Here is a tiny trained network, its code and every weight. The questions are about switching its units off for an input and a class, where a switched-off unit gives its printed mean instead of its output.

import numpy as np


def w(rows, s, z=0):
    codes = np.array(rows[::2]) - 128.0
    scale = np.full(codes.shape[1], s)
    scale[-1] = z or s
    return codes * scale


def norm(h):
    return h / np.sqrt((h * h).mean(-1, keepdims=True) + 1e-5)


def f(y):
    return y / 2 * (1 + np.tanh(0.7978845608 * (y + 0.044715 * y**3)))


def log_softmax(a):
    a = a - a.max(-1, keepdims=True)
    return a - np.log(np.exp(a).sum(-1, keepdims=True))


def net(x, mask):
    res = np.array(x, float).reshape(1, 7) / 4 @ E
    u = 0
    for l in range(2):
        y = f(norm(res) @ A[l][:, :-1].T + A[l][:, -1])
        res = res + np.where(mask[u : u + 6], y, B[l][:, -1]) @ B[l][:, :-1]
        u += 6
    return log_softmax(norm(res)[-1] @ U[:, :-1].T + U[:, -1])


A, B = {}, {}
E = w([
[127,132,138,114,126],'x0',
[118,148,147,104,145],'x1',
[130,130,132,124,132],'x2',
[169,65,77,50,190],'x3',
[131,115,132,137,130],'x4',
[255,231,179,217,123],'x5',
[126,153,117,117,129],'x6',
],0.0045)
A[0] = w([
[61,191,164,199,47,10],'0.n1',
[255,93,128,139,115,253],'0.n2',
[219,201,207,222,94,15],'0.n3',
[110,195,137,66,110,82],'0.n4',
[66,196,230,207,7,19],'0.n5',
[88,156,167,155,166,3],'0.n6',
],0.0074,0.0036)
B[0] = w([
[205,105,42,165,177,184],'0.n1',
[121,151,57,108,160,222],'0.n2',
[35,147,190,103,29,254],'0.n3',
[139,37,132,132,153,128],'0.n4',
[233,99,85,159,229,228],'0.n5',
[153,69,2,123,101,116],'0.n6',
],0.009,0.0069)
A[1] = w([
[99,167,135,70,149,184],'1.n1',
[205,103,137,110,194,168],'1.n2',
[151,190,163,148,9,45],'1.n3',
[199,92,113,148,158,123],'1.n4',
[127,155,140,129,118,5],'1.n5',
[173,135,76,113,187,159],'1.n6',
],0.011,0.0021)
B[1] = w([
[167,159,94,182,78,217],'1.n1',
[228,190,41,174,212,233],'1.n2',
[51,75,137,62,121,234],'1.n3',
[186,79,41,155,238,215],'1.n4',
[118,2,56,75,119,120],'1.n5',
[240,166,101,154,178,255],'1.n6',
],0.0094,0.0052)
U = w([
[254,180,11,195,216,251],'0',
[39,100,144,45,40,5],'1',
],0.0097,0.0018)

Each question gives the input, the list of numbers given to net, and the class t.
The units are the neurons (one row each of A and B). Each row of codes is followed by its name. A weight is (code - 128) times the scale printed after its matrix; where a second scale follows, it is the last column's (A, B and U).
mask holds one flag per neuron, layer by layer. A switched-off neuron (its flag False) gives its mean, the last column of its row in B, instead of its output. The means were averaged over made-up inputs and are rounded, as every weight is.
A unit's drop is (log p(t) with every unit on - log p(t) with that unit switched off) / (log p(t) with every unit on - log p(t) with every unit switched off).
The circuit of an input: a set's keep is (log p(t) with only the set's units on - log p(t) with every unit switched off) / (log p(t) with every unit on - log p(t) with every unit switched off). Starting from all 12 units, units are removed one at a time, each time the one whose removal leaves the highest keep (on an exact tie, the one counted first), for as long as the keep stays at least 0.8.
units of the circuit, in order: the units of the circuit, biggest drop first
most important unit: the unit with the biggest drop
k most important neurons: the k neurons with the biggest drops, biggest first
top k neurons in layer l: the k neurons of layer l with the biggest drops, biggest first
drop when u is switched off: that unit's drop, to one decimal
input [-4,-5,2,-7,-6,8,-8], class 1: units of the circuit, in order : 0.n3; 1.n3
input [7,-4,-2,0,3,-6,8], class 1: 2 most important neurons : 0.n5; 1.n2
input [-1,-7,-2,4,-6,-6,3], class 1: top 3 neurons in layer 1 : 1.n2; 1.n4; 1.n6
input [7,2,-5,3,5,-4,-1], class 1: top 2 neurons in layer 0 : 0.n5; 0.n1
input [-5,5,7,-2,-3,-6,-3], class 1: most important unit : 0.n5
input [2,-7,0,4,1,-7,-8], class 1: 3 most important neurons : 0.n5; 0.n1; 1.n2
input [4,-8,-2,-7,-3,-8,5], class 1: top 2 neurons in layer 0 : 0.n5; 0.n2
input [3,4,4,0,-7,8,-5], class 1: drop when 0.n3 is switched off : 0.9
input [-6,3,7,-4,1,8,8], class 1: drop when 0.n3 is switched off : 1.1
input [6,-8,6,1,5,-5,-4], class 1: drop when 0.n5 is switched off : 1.3
